Below are the code and all the weights of a small trained network. Each question names an input and a target symbol and asks about switching units off, where a switched-off unit gives its printed mean instead of its output.

import numpy as np


def w(rows, s, z=0):
    codes = np.array(rows[::2]) - 128.0
    scale = np.full(codes.shape[1], s)
    scale[-1] = z or s
    return codes * scale


def f(y):
    return np.maximum(y, 0)


def softmax(a):
    e = np.exp(a - a.max(-1, keepdims=True))
    return e / e.sum(-1, keepdims=True)


def log_softmax(a):
    a = a - a.max(-1, keepdims=True)
    return a - np.log(np.exp(a).sum(-1, keepdims=True))


def net(x, mask):
    ids = ['αβγδεζηθλμπστφψω'.index(c) for c in x.split()]
    T = len(ids)
    res = E[ids] + P[:T]
    r = res
    for j in range(3):
        rows = slice(4 * j, 4 * j + 4)
        q, k, v = (r @ M[0][rows].T for M in (Q, K, V))
        z = softmax(np.where(np.tri(T) > 0, q @ k.T / 4**0.5, -1e9)) @ v
        o = O[0][rows]
        res = res + np.where(mask[j], z, o[:, -1]) @ o[:, :-1]
    y = f(res @ A[0][:, :-1].T + A[0][:, -1])
    res = res + np.where(mask[3:15], y, B[0][:, -1]) @ B[0][:, :-1]
    return log_softmax(res[-1] @ U[:, :-1].T + U[:, -1])


Q, K, V, O, A, B = {}, {}, {}, {}, {}, {}
E = w([
[248,74,170,94,181,112],'α',
[64,142,45,139,123,132],'β',
[131,215,108,112,139,182],'γ',
[167,209,185,187,183,234],'δ',
[208,118,6,70,99,164],'ε',
[129,212,91,211,77,112],'ζ',
[110,116,101,149,136,185],'η',
[180,89,63,77,117,83],'θ',
[96,175,34,144,108,174],'λ',
[157,52,111,145,172,219],'μ',
[91,104,163,209,169,119],'π',
[44,133,104,151,187,232],'σ',
[88,199,155,145,88,111],'τ',
[242,135,111,81,74,211],'φ',
[193,102,175,161,126,151],'ψ',
[242,146,153,158,94,12],'ω',
],0.018)
P = w([
[125,91,163,106,87,181],'0',
[252,170,57,154,195,143],'1',
[116,93,153,133,103,170],'2',
[214,181,91,154,198,139],'3',
[111,91,150,134,101,175],'4',
[202,126,117,97,219,136],'5',
[112,91,156,121,102,181],'6',
[152,204,103,108,185,109],'7',
[112,98,151,135,101,179],'8',
[137,190,115,85,184,116],'9',
[142,81,135,177,112,134],'10',
[126,169,110,81,199,107],'11',
[166,61,126,191,120,117],'12',
],0.011)
Q[0] = w([
[59,163,195,171,121,92],'h1',
[67,113,122,214,144,127],'h1',
[152,167,126,130,75,80],'h1',
[83,14,150,21,32,151],'h1',
[76,100,213,118,207,106],'h2',
[66,156,148,103,154,177],'h2',
[79,107,74,164,57,57],'h2',
[195,111,255,125,155,14],'h2',
[96,188,149,129,184,150],'h3',
[115,172,114,73,149,161],'h3',
[66,105,181,175,48,67],'h3',
[118,59,101,199,130,154],'h3',
],0.0097)
K[0] = w([
[72,174,138,190,110,73],'h1',
[54,100,144,124,144,116],'h1',
[84,146,152,114,82,94],'h1',
[179,120,142,97,43,167],'h1',
[56,130,116,127,211,138],'h2',
[99,203,143,166,130,98],'h2',
[138,101,32,167,174,112],'h2',
[194,166,185,106,161,59],'h2',
[24,182,167,128,113,151],'h3',
[137,193,45,52,149,208],'h3',
[83,102,137,180,116,1],'h3',
[99,43,119,132,136,96],'h3',
],0.0091)
V[0] = w([
[80,119,139,78,56,145],'h1',
[97,154,133,94,102,151],'h1',
[157,44,148,156,135,159],'h1',
[98,85,151,131,111,147],'h1',
[91,85,139,132,141,94],'h2',
[176,125,33,86,128,125],'h2',
[94,150,124,100,147,38],'h2',
[138,90,111,93,153,176],'h2',
[142,152,128,45,137,77],'h3',
[74,98,152,111,131,81],'h3',
[129,109,143,150,143,132],'h3',
[131,126,94,98,118,245],'h3',
],0.011)
O[0] = w([
[67,93,131,168,107,196,25],'h1',
[76,77,139,61,107,41,84],'h1',
[117,133,55,194,66,71,188],'h1',
[164,194,93,95,166,155,133],'h1',
[107,69,150,147,127,86,105],'h2',
[98,239,87,84,77,186,79],'h2',
[124,4,75,171,134,51,39],'h2',
[113,2,145,93,154,144,142],'h2',
[153,88,43,102,170,152,2],'h3',
[123,139,213,105,170,157,77],'h3',
[15,41,135,135,162,173,162],'h3',
[202,191,55,204,171,104,200],'h3',
],0.0053,0.0078)
A[0] = w([
[11,122,246,122,128,84,105],'n1',
[123,119,174,151,34,161,146],'n2',
[115,88,120,88,62,98,98],'n3',
[153,213,106,164,82,118,166],'n4',
[86,194,102,69,169,95,118],'n5',
[117,118,158,205,65,166,54],'n6',
[152,135,215,128,184,145,110],'n7',
[67,185,188,159,193,92,163],'n8',
[114,110,82,125,190,109,165],'n9',
[176,183,126,84,207,102,255],'n10',
[79,119,105,116,50,108,204],'n11',
[59,52,146,183,163,157,102],'n12',
],0.012,0.0046)
B[0] = w([
[150,93,16,69,48,139,225],'n1',
[106,66,181,115,32,146,178],'n2',
[217,130,174,95,222,5,129],'n3',
[50,116,185,117,118,152,247],'n4',
[254,84,158,141,157,155,162],'n5',
[146,85,209,84,198,235,189],'n6',
[150,148,96,66,129,163,204],'n7',
[177,145,97,67,136,96,254],'n8',
[105,133,249,169,116,69,159],'n9',
[136,139,152,196,57,35,233],'n10',
[56,159,52,73,184,2,149],'n11',
[129,183,118,151,226,178,200],'n12',
],0.008,0.013)
U = w([
[140,161,126,206,69,139,184],'α',
[196,176,178,102,134,148,117],'β',
[203,125,124,92,133,125,143],'γ',
[152,157,40,58,160,89,120],'δ',
[78,151,75,143,107,173,147],'ε',
[135,128,113,151,54,200,56],'ζ',
[134,59,182,84,120,108,67],'η',
[105,194,96,136,179,201,65],'θ',
[100,93,129,157,116,183,159],'λ',
[161,33,200,137,94,171,50],'μ',
[119,181,2,146,80,179,73],'π',
[25,103,59,140,150,123,253],'σ',
[102,82,109,73,53,127,114],'τ',
[139,69,105,199,117,198,114],'φ',
[211,103,58,97,113,213,82],'ψ',
[62,104,203,87,144,137,106],'ω',
],0.0092,0.0063)

Each question gives the input, a string of symbols that net reads in full, and the target symbol t.
The units are the heads (4 rows each of Q, K, V and O) and the neurons (one row each of A and B). Each row of codes is followed by its name. A weight is (code - 128) times the scale printed after its matrix; where a second scale follows, it is the last column's (O, A, B and U).
mask holds one flag per unit, heads first, then neurons. A switched-off unit (its flag False) gives its mean, the last column of its rows in O or B, instead of its output. The means were averaged over made-up inputs and are rounded, as every weight is.
A unit's drop is (log p(t) with every unit on - log p(t) with that unit switched off) / (log p(t) with every unit on - log p(t) with every unit switched off).
The circuit of an input: a set's keep is (log p(t) with only the set's units on - log p(t) with every unit switched off) / (log p(t) with every unit on - log p(t) with every unit switched off). Starting from the 12 units with the biggest drops (on a tie, the unit counted first), units are removed one at a time, each time the one whose removal leaves the highest keep (on an exact tie, the one counted first), for as long as the keep stays at least 0.8.
units of the circuit, in order: the units of the circuit, biggest drop first
unit that matters most: the unit with the biggest drop
top k neurons: the k neurons with the biggest drops, biggest first
heads that matter: for each layer, one digit per head in row order, 1 if its drop is at least 0.15 and else 0, layers parted by /
drop of u: that unit's drop, to one decimal
input ε π π τ, target α: top 3 neurons -> [n10 n6 n7]
input ψ ψ μ τ σ σ σ β α η, target α: unit that matters most -> h3
input π π π δ θ, target δ: units of the circuit, in order -> [n11 n3 h2]
input τ γ π ζ α φ, target α: heads that matter -> 001
input π π φ δ, target α: units of the circuit, in order -> [n10 h3]
input ψ ψ π ε τ σ θ, target δ: heads that matter -> 111
input π φ ζ π π ω, target α: heads that matter -> 000
input τ α ε ε γ ψ σ τ γ π τ π ε, target π: heads that matter -> 011
input φ γ π β ζ π β α, target α: units of the circuit, in order -> [n10 h3 n8]
input γ τ τ π π ζ, target α: heads that matter -> 000
input π β σ β ψ β π γ, target α: top 2 neurons -> [n10 n6]
input π δ π γ σ τ σ ω ψ σ φ, target ζ: heads that matter -> 011
input π δ λ η φ σ π τ π γ λ ζ ω, target η: units of the circuit, in order -> [h3 n3]
input σ π ε ψ π γ π π, target δ: top neuron -> [n8]
input τ σ ω, target η: top 2 neurons -> [n3 n2]
input σ ε τ ψ π σ θ π ψ π π α τ, target τ: top 4 neurons -> [n1 n2 n12 n11]
input π β π τ, target α: units of the circuit, in order -> [n6 n10]
input τ τ σ π, target α: heads that matter -> 100
input θ π α τ π σ π π, target δ: heads that matter -> 001
input δ τ ψ η ε γ π δ ψ β, target α: unit that matters most -> h3
input π τ π θ, target α: heads that matter -> 000
input ε π π ε ζ λ, target α: heads that matter -> 001
input ω π μ, target φ: top 4 neurons -> [n8 n7 n1 n11]
input π θ α σ, target α: top 3 neurons -> [n10 n6 n9]
input β σ σ π ω π λ τ σ σ μ δ, target α: top 2 neurons -> [n10 n6]
input γ ψ δ σ α τ ψ θ ψ π ζ, target ω: top 2 neurons -> [n4 n1]
input π π ζ σ π ψ τ β η π γ σ, target β: top neuron -> [n5]
input π λ π ω π π γ, target α: drop of h3 -> 0.5
input α ψ δ τ τ ψ λ π ζ ω, target α: drop of n7 -> 0.1
